Rows, each with roughly how far along a hidden order it lies (0 to 20)
In the rows, zero is written as 128.
[127 143 124 119 125 135 124 115 123 131 129 129 123 150 112 122 119 136 126 148 152 127 136 120 144 123 121 138 126 128 132 114 126 148 139 132 146 169 144 119 128 120 111 133 134 129 123 132 121 135 132 129 128 138 128 167 125 132 113 120 128 128 135 118 129 137 152 131 127 130 137 112 142 128 123 121 126 132 120 129 125 126 126 137 128 132 128 128 128 126 132 122 151 132 133 121 111 126 48 127 115 120 143 116 94 118 116 142 134 126 137 121 129 189 139 126 120 127 118 127 107 130 130 133 143 132 117 132 151 127 158 156 175 120 128 116 129 139 103 126 124 116 134 179 124 137 127 137 174 134 111 121 123 118 116 126 124 137 116 119 128 138 119 134 125 136 130 123 122 166 163 167 135 133 126 103 114 127 140 126 122 125 108 120 136 129 123]
10
[125 112 125 110 121 131 119 117 131 129 134 130 127 139 134 116 117 130 105 140 171 127 122 120 158 126 81 134 123 133 119 108 133 150 124 159 145 157 109 136 129 139 135 145 132 123 134 121 143 137 139 129 149 136 132 156 121 139 64 116 131 138 157 117 136 139 152 131 119 120 119 131 130 124 129 97 139 129 120 125 129 110 139 119 138 143 126 126 126 114 129 122 152 137 122 135 106 108 1 122 116 127 143 120 129 90 107 125 137 136 132 123 130 196 126 134 121 126 118 129 139 127 130 135 125 130 117 108 154 133 146 126 153 122 120 110 128 139 101 127 126 127 124 164 80 136 136 143 205 146 111 108 139 133 73 125 145 136 116 133 136 149 121 127 152 135 126 116 117 165 151 178 126 128 130 93 119 145 120 136 131 127 131 117 131 143 138]
0
[134 96 122 117 129 129 123 123 127 122 129 138 128 132 142 121 124 131 128 143 161 130 122 127 123 128 77 124 132 140 127 123 138 139 120 143 146 146 119 139 126 156 138 138 132 126 136 119 155 139 141 119 151 131 129 135 125 132 74 128 136 115 147 118 135 132 144 119 120 119 116 130 127 124 134 105 136 132 123 124 131 112 146 111 113 144 107 136 123 118 135 129 143 134 114 138 113 115 3 119 130 130 121 119 138 101 114 121 126 133 139 126 131 186 123 134 117 130 105 127 126 123 131 130 134 127 121 121 142 130 140 98 128 124 116 113 130 135 101 124 127 119 113 132 115 152 137 137 155 138 119 114 136 125 83 127 141 144 115 131 137 140 123 131 146 124 123 124 123 142 137 161 121 127 111 105 130 137 120 138 119 122 151 127 131 136 134]
2
[134 181 119 122 136 129 117 129 124 128 126 135 112 130 99 123 125 129 134 126 96 131 114 118 104 119 136 133 123 130 121 121 129 125 109 136 141 167 153 108 130 114 110 123 126 136 128 135 151 137 128 122 140 132 134 132 130 132 115 143 130 126 136 136 128 121 149 115 131 121 141 99 131 123 122 143 123 132 135 123 116 133 134 141 102 114 105 139 126 125 121 125 133 119 124 139 131 120 128 122 124 128 130 117 111 140 113 107 124 127 140 118 127 143 146 133 125 128 112 126 112 128 130 127 145 125 126 126 125 120 132 113 137 119 126 111 129 134 120 120 128 102 136 130 129 146 134 123 146 129 129 98 124 114 114 130 126 145 111 122 122 131 129 144 128 127 127 129 121 149 135 139 128 129 123 110 138 124 134 130 139 114 112 132 128 142 108]
9
[129 108 137 127 123 127 128 116 125 130 129 133 129 124 125 121 126 126 123 137 167 128 139 130 136 125 88 131 121 128 131 120 134 130 129 125 140 132 124 163 131 140 139 137 134 127 136 131 123 133 137 116 142 135 135 151 116 127 136 119 133 119 136 116 126 137 141 138 123 139 125 137 134 128 133 115 132 131 123 127 124 122 128 117 134 126 133 123 130 127 135 130 140 131 122 139 114 115 63 121 127 116 138 125 104 115 117 133 129 131 128 126 130 160 118 128 122 128 126 129 111 130 127 129 134 129 125 152 140 127 153 163 160 128 122 127 128 129 112 127 131 125 121 151 120 121 131 139 167 128 118 120 124 125 112 122 133 140 124 131 121 127 125 127 137 124 119 123 128 143 138 140 124 130 124 126 127 127 125 134 129 127 140 121 129 144 126]
10
[126 79 112 140 137 116 142 140 134 117 134 114 136 117 166 137 142 124 144 125 101 127 128 144 118 128 140 114 143 131 122 140 145 110 131 133 99 90 95 140 128 142 141 128 131 114 126 120 151 125 129 155 130 119 132 75 134 114 115 131 124 121 105 121 124 110 94 125 127 127 115 164 131 133 134 127 133 122 140 123 137 125 133 105 71 115 110 125 129 141 131 142 93 124 112 130 157 148 236 137 149 157 113 135 177 139 153 112 118 130 114 139 129 128 116 132 135 130 111 131 150 116 125 124 111 128 130 142 112 136 92 86 69 148 118 144 129 113 156 136 130 150 109 49 126 132 129 103 50 130 161 139 138 132 97 126 134 129 150 138 136 139 142 105 121 107 128 132 134 78 89 87 127 122 120 173 137 124 124 129 108 139 146 144 112 105 141]
6
[119 135 106 113 129 129 130 130 127 130 136 112 125 162 119 123 117 153 119 150 155 123 125 121 164 124 119 142 127 130 136 117 127 160 146 152 131 168 132 113 126 119 112 141 132 119 106 125 132 139 133 142 123 132 120 152 129 129 73 116 128 135 142 110 134 133 134 129 127 119 127 120 153 138 121 117 130 126 118 130 132 121 131 125 98 161 128 126 125 119 133 121 133 138 132 115 113 130 22 131 119 144 138 118 94 95 123 159 137 128 135 127 129 229 136 127 120 131 110 126 118 119 128 141 136 130 110 116 155 127 150 136 175 125 116 112 128 140 109 127 120 132 125 162 104 146 125 139 176 138 116 115 132 122 90 127 129 125 132 119 150 154 123 124 108 133 141 122 123 156 159 174 144 131 124 112 98 133 137 120 109 126 109 131 133 114 137]
3
[130 164 160 121 119 133 118 107 126 139 127 133 125 106 105 117 126 126 116 114 157 130 133 123 138 119 101 141 105 125 123 111 120 124 120 124 153 134 144 153 134 124 129 130 130 135 145 140 106 133 130 103 151 142 143 159 110 138 152 123 134 131 139 132 124 145 159 142 125 138 137 118 129 122 126 122 128 134 123 127 113 125 125 138 187 100 133 126 133 119 123 123 156 126 125 146 113 101 66 117 112 99 153 128 80 120 105 113 134 129 128 119 129 108 134 130 130 125 148 129 118 144 126 125 134 130 127 149 136 124 164 168 180 119 133 123 126 134 111 121 135 116 138 176 117 102 130 146 196 120 114 111 117 136 137 124 133 131 111 133 113 121 122 133 163 133 115 119 117 158 160 146 121 131 136 113 135 132 123 132 156 122 122 110 133 168 113]
15
[128 161 160 135 131 126 133 130 128 136 118 129 128 108 121 133 139 109 143 102 105 128 158 136 114 119 152 126 114 120 131 131 119 102 130 100 127 113 129 147 133 112 119 123 129 137 127 136 108 124 122 123 128 137 140 134 122 121 213 131 125 124 113 125 116 128 120 137 128 150 136 132 129 128 126 143 119 130 134 131 124 135 117 142 137 86 131 117 134 133 121 129 135 118 125 135 137 134 252 131 125 110 138 134 103 160 125 117 119 123 122 131 126 58 140 123 137 127 150 129 120 130 125 116 120 128 133 163 109 121 144 160 136 145 137 144 128 122 141 131 131 129 137 129 166 108 125 125 111 111 145 118 111 130 161 124 117 136 137 129 104 105 138 121 136 124 113 130 130 108 104 79 124 127 125 161 145 123 128 132 136 136 118 126 125 131 110]
20

Next part:
[115 127 139 136 133 125 117 120 113 122 119 118 146 130 115 112 136 147 163 152 125 128 135 92 125 182 124 134 95 119 93 129 123 109 123 124 150 120 107 138 122 154 134 100 131 137 127 128 140 110 110 133 127 136 28 171 140 136 135 123 124 127 119 131 179 128 155 126 125 119 141 176 114 146 124 126 158 132 122 125 178 166 131 137 128 126 131 136 137 124 88 56 117 78 118 126 100 138 116 125 122 133 125 124 143 135 140 125 135 135 146 125 145 197 153]
15
[114 123 137 134 130 126 121 122 110 123 119 130 116 131 119 112 135 131 167 128 122 126 136 98 124 174 131 133 102 125 100 128 119 100 135 122 144 126 91 129 127 150 134 103 129 133 133 127 143 101 113 134 125 147 61 176 143 134 129 126 129 130 124 131 178 127 159 125 126 117 127 163 111 154 124 125 162 132 111 126 171 172 130 143 130 90 134 136 132 128 84 69 122 97 123 137 104 141 122 120 132 137 131 125 142 133 135 121 143 133 141 119 118 191 157]
12
[113 123 134 129 129 126 121 125 114 122 120 130 92 130 122 113 130 143 150 139 123 131 135 102 122 164 130 128 112 130 116 129 121 107 138 124 141 140 100 120 128 148 132 107 131 131 127 125 140 104 116 131 126 134 63 160 141 130 133 116 132 130 129 134 157 125 148 125 128 118 120 151 116 165 127 128 160 132 115 127 154 153 130 143 130 111 104 134 146 130 117 86 118 91 118 135 112 140 137 131 131 144 131 127 139 129 151 151 144 133 141 119 115 168 148]
10
[115 122 128 125 124 126 126 135 116 122 119 145 43 129 130 119 125 134 128 140 125 145 124 84 123 131 135 125 127 141 134 130 121 111 153 127 134 153 102 116 133 136 130 100 128 129 126 126 135 108 121 129 128 126 98 142 139 125 133 114 140 131 138 135 145 124 143 125 130 120 110 127 115 172 131 129 153 131 117 129 126 126 132 145 130 141 102 129 146 133 155 114 118 114 121 138 113 137 156 133 136 158 134 129 132 130 163 137 146 128 135 114 83 135 134]
6
[112 115 132 125 124 129 120 124 110 127 113 146 45 124 128 108 124 153 149 118 122 134 139 69 116 157 139 132 104 142 131 135 128 99 149 124 120 148 92 98 129 143 131 112 132 117 132 117 138 117 124 131 132 147 99 155 147 122 117 105 133 126 137 139 154 125 169 124 131 109 123 142 120 169 131 127 162 130 104 125 143 148 130 151 126 126 114 131 147 134 128 104 120 104 131 149 113 119 146 124 134 154 128 130 134 124 133 111 142 134 131 119 98 181 137]
5
[114 118 131 125 124 127 124 129 112 124 121 142 45 127 132 110 126 140 141 136 127 139 132 69 122 145 137 129 116 138 131 132 122 103 149 125 130 151 96 102 133 140 131 104 130 123 131 121 139 118 121 130 129 139 95 149 143 125 124 109 134 130 138 136 150 124 154 124 131 112 117 133 118 173 130 128 157 132 108 127 136 141 130 149 128 158 123 132 145 136 137 105 120 110 124 145 116 134 148 128 136 158 131 129 130 125 143 130 145 129 132 111 93 157 138]
6
[119 138 133 138 135 125 118 125 121 125 124 107 178 133 117 130 140 143 145 125 133 129 130 138 132 171 121 128 98 124 103 127 121 121 115 127 149 119 128 163 122 133 124 107 130 140 123 131 133 122 114 131 127 127 48 157 127 135 145 126 123 125 115 127 159 127 127 126 124 126 153 167 119 131 124 131 145 133 135 128 165 138 133 118 133 161 108 137 138 122 121 93 128 93 115 113 106 130 120 135 112 143 124 124 141 134 130 128 121 138 148 129 156 176 149]
16
[116 127 129 129 129 123 119 130 120 122 120 125 80 132 125 123 129 150 137 140 129 139 126 113 126 153 128 126 103 132 120 128 120 118 138 127 140 134 112 139 127 142 128 103 130 131 120 128 135 111 118 130 129 121 80 152 134 129 139 116 134 129 127 135 154 125 136 124 129 120 129 150 118 146 130 130 154 131 129 129 139 126 134 136 130 164 114 132 152 129 148 93 116 101 112 126 118 138 143 138 125 155 130 127 136 129 156 147 130 132 143 121 118 149 136]
11
[122 145 119 130 125 113 129 161 124 112 128 109 53 145 133 147 130 111 82 145 150 177 88 134 151 76 128 103 127 130 150 120 96 131 160 135 153 176 128 196 144 125 118 47 119 160 104 148 125 77 109 126 118 61 1 111 111 130 180 113 156 142 130 125 155 122 66 124 129 145 104 130 105 183 131 139 143 137 144 145 87 52 140 133 143 162 155 135 175 130 252 126 105 120 90 107 95 164 181 166 122 186 146 129 133 134 212 123 148 123 160 94 68 86 124]
15
[118 148 125 135 130 112 123 153 121 111 126 101 118 145 127 143 134 124 103 102 148 170 95 139 149 116 123 108 121 129 130 120 97 130 151 134 158 167 122 202 140 129 120 48 121 157 105 144 129 83 104 128 119 63 1 136 114 133 176 115 149 140 123 126 179 123 81 123 128 139 109 155 105 171 128 138 152 138 147 141 118 73 144 130 142 142 129 138 170 126 229 103 104 100 91 104 91 158 163 167 117 187 142 127 138 137 206 128 140 128 163 96 92 120 140]
19
[120 147 129 139 135 116 120 139 122 117 126 97 165 140 119 138 139 135 127 74 143 149 111 155 142 150 119 118 103 119 101 122 107 128 130 131 160 137 130 195 129 134 123 79 125 152 113 142 132 101 106 131 122 93 1 151 118 137 168 126 135 132 115 125 174 125 101 126 125 136 139 167 110 149 125 135 146 135 148 139 150 110 140 121 138 127 148 138 149 122 169 85 111 91 101 102 93 144 132 153 109 156 133 124 141 137 177 134 126 135 162 114 140 153 149]
20
[114 127 135 132 131 127 117 123 117 120 118 125 125 131 118 118 131 145 163 157 125 132 134 114 123 174 125 132 101 125 101 129 122 108 130 125 144 138 105 135 123 150 133 106 130 132 126 128 142 103 112 132 128 133 48 167 141 133 135 118 127 128 126 133 170 127 153 125 127 117 134 166 115 154 127 127 159 131 119 126 164 156 131 138 131 134 137 135 143 126 113 72 117 90 114 131 107 134 122 129 127 142 129 125 140 132 143 151 140 134 142 118 131 179 147]
13
[117 123 125 123 123 125 126 138 119 122 121 139 25 130 136 121 122 133 119 114 128 150 120 91 127 115 134 124 126 142 141 129 119 116 157 128 133 158 105 119 136 138 129 95 127 129 120 129 134 101 125 128 127 114 90 130 134 125 136 111 143 134 138 135 139 124 126 124 131 123 103 122 116 170 133 130 149 131 124 132 110 114 132 148 131 106 127 129 161 136 191 132 119 121 115 137 121 141 164 138 130 159 137 130 129 125 173 166 147 127 134 112 78 126 126]
6
[121 139 130 137 134 122 119 125 123 123 126 107 170 134 120 126 138 145 136 138 136 131 126 135 131 161 120 125 101 122 108 127 123 126 120 128 146 133 135 164 123 130 124 104 130 140 122 129 133 122 115 131 128 115 40 153 125 133 148 125 125 127 117 126 158 127 121 127 126 128 152 166 122 119 126 132 140 133 138 129 153 125 137 119 131 163 125 136 134 121 133 99 119 94 115 113 107 125 123 142 114 148 125 126 137 133 144 124 122 139 150 126 146 164 145]
16
[117 146 131 142 135 117 115 136 124 116 126 100 176 140 116 138 141 136 140 121 152 144 110 160 140 155 114 119 100 119 104 124 110 131 125 130 164 134 134 193 127 138 123 74 126 154 114 142 132 98 106 131 124 94 1 156 118 137 163 124 132 131 115 126 176 126 107 125 125 136 142 175 115 140 125 134 149 135 145 135 142 110 139 124 138 160 115 138 150 120 160 78 110 88 103 102 89 144 137 148 111 157 132 124 142 138 173 133 125 137 161 117 139 159 147]
20
[110 130 147 144 138 125 113 106 107 126 118 114 225 130 106 112 148 135 208 112 121 109 153 109 125 228 127 140 80 114 66 127 121 92 111 118 156 107 89 132 119 156 137 114 133 138 139 126 149 106 103 138 121 163 1 207 145 140 124 137 116 125 110 128 210 129 173 126 120 115 161 198 111 162 116 123 175 137 96 125 223 215 128 132 127 134 102 143 114 122 28 29 119 70 128 130 89 138 82 110 127 113 121 120 153 140 109 123 133 141 152 131 159 251 182]
19
[121 108 125 116 120 134 131 129 121 130 121 161 1 119 139 110 114 148 122 106 117 135 135 68 114 119 142 131 124 148 157 136 135 113 156 126 110 154 104 71 133 132 130 126 131 113 132 114 132 135 138 127 134 144 196 121 144 117 105 104 135 125 148 138 105 125 157 126 135 111 108 106 129 150 136 127 138 125 112 124 108 129 125 150 122 159 152 123 146 139 152 153 127 135 135 156 144 119 160 124 141 150 129 134 122 116 135 133 141 125 112 121 80 120 116]
0
[121 139 121 129 127 117 126 148 124 120 125 119 66 137 133 134 127 139 95 150 145 162 105 119 137 109 129 113 111 138 147 128 111 130 148 133 140 166 127 167 136 117 116 75 125 143 113 133 127 117 120 126 128 83 28 115 119 126 159 108 144 133 132 131 140 123 96 123 132 133 125 131 119 155 133 137 142 134 143 138 105 74 141 127 135 82 99 131 160 131 218 136 113 114 107 115 109 136 169 159 121 183 133 131 131 128 180 140 131 131 148 110 98 111 126]
11
